Here is a tiny trained network, its code and every weight. The questions are about switching its units off for an input and a class, where a switched-off unit gives its printed mean instead of its output.

import numpy as np


def w(rows, s, z=0):
    codes = np.array(rows[::2]) - 128.0
    scale = np.full(codes.shape[1], s)
    scale[-1] = z or s
    return codes * scale


def f(y):
    return y / 2 * (1 + np.tanh(0.7978845608 * (y + 0.044715 * y**3)))


def log_softmax(a):
    a = a - a.max(-1, keepdims=True)
    return a - np.log(np.exp(a).sum(-1, keepdims=True))


def net(x, mask):
    res = np.array(x, float).reshape(1, 5) / 4 @ E
    y = f(res @ A[0][:, :-1].T + A[0][:, -1])
    res = res + np.where(mask, y, B[0][:, -1]) @ B[0][:, :-1]
    return log_softmax(res[-1] @ U[:, :-1].T + U[:, -1])


A, B = {}, {}
E = w([
[126,119,16,98,148],'x0',
[251,159,137,190,174],'x1',
[130,111,128,116,133],'x2',
[115,50,113,216,100],'x3',
[131,99,128,108,136],'x4',
],0.014)
A[0] = w([
[124,144,217,98,128,137],'n0',
[182,142,4,120,155,147],'n1',
[166,124,229,147,136,130],'n2',
[84,143,133,97,111,25],'n3',
[191,153,126,111,141,47],'n4',
[194,210,161,36,159,24],'n5',
[170,70,102,218,117,71],'n6',
[239,142,130,148,175,4],'n7',
[145,119,197,144,124,138],'n8',
],0.018,0.0029)
B[0] = w([
[169,145,77,106,118,206],'n0',
[250,181,88,126,115,248],'n1',
[216,173,98,118,117,225],'n2',
[74,137,157,74,123,175],'n3',
[52,116,112,93,133,182],'n4',
[113,57,175,250,163,253],'n5',
[85,83,171,202,169,232],'n6',
[37,142,142,21,82,241],'n7',
[171,135,83,131,140,191],'n8',
],0.021,0.018)
U = w([
[250,196,76,121,108,107],'0',
[100,67,185,236,165,53],'1',
[45,162,152,22,88,246],'2',
],0.011,0.0011)

Each question gives the input, the list of numbers given to net, and the class t.
The units are the neurons (one row each of A and B). Each row of codes is followed by its name. A weight is (code - 128) times the scale printed after its matrix; where a second scale follows, it is the last column's (A, B and U).
mask holds one flag per neuron, in row order. A switched-off neuron (its flag False) gives its mean, the last column of its row in B, instead of its output. The means were averaged over made-up inputs and are rounded, as every weight is.
A unit's drop is (log p(t) with every unit on - log p(t) with that unit switched off) / (log p(t) with every unit on - log p(t) with every unit switched off).
The circuit of an input: a set's keep is (log p(t) with only the set's units on - log p(t) with every unit switched off) / (log p(t) with every unit on - log p(t) with every unit switched off). Starting from all 9 units, units are removed one at a time, each time the one whose removal leaves the highest keep (on an exact tie, the one counted first), for as long as the keep stays at least 0.8.
units of the circuit, in order: the units of the circuit, biggest drop first
unit that matters most: the unit with the biggest drop
top k neurons: the k neurons with the biggest drops, biggest first
drop of u: that unit's drop, to one decimal
input [3,4,-8,6,-7], class 1: unit that matters most : n6
input [-6,-7,4,5,-7], class 2: top 2 neurons : n1, n5
input [0,-7,7,5,5], class 2: top 2 neurons : n5, n6
input [-6,-6,-8,5,3], class 0: top 2 neurons : n7, n5
input [-8,7,-6,5,0], class 0: top 2 neurons : n2, n8
input [-6,3,3,6,0], class 0: top 2 neurons : n2, n5
input [-5,6,8,2,3], class 2: top 2 neurons : n7, n1
input [0,-3,4,-4,-3], class 1: units of the circuit, in order : n7, n1
input [-2,-4,-8,1,-8], class 2: top 4 neurons : n5, n1, n6, n2
input [-8,-8,3,-8,1], class 0: top 3 neurons : n0, n6, n7
input [1,0,-1,3,0], class 1: top 2 neurons : n7, n1
input [-2,2,-3,-3,-4], class 1: top 2 neurons : n1, n5
input [5,-6,7,4,-2], class 2: top 3 neurons : n5, n2, n3
input [-2,4,6,-2,6], class 2: unit that matters most : n7
input [-6,-1,8,-8,7], class 1: top 2 neurons : n5, n1
input [6,-8,-6,-8,5], class 1: top 2 neurons : n5, n7
input [2,3,-1,-2,1], class 2: drop of n6 : 0.5
input [-8,5,4,8,4], class 0: drop of n2 : 5.8
input [-1,-7,-1,5,1], class 2: drop of n5 : 3.3
input [1,3,1,-1,-3], class 2: unit that matters most : n7
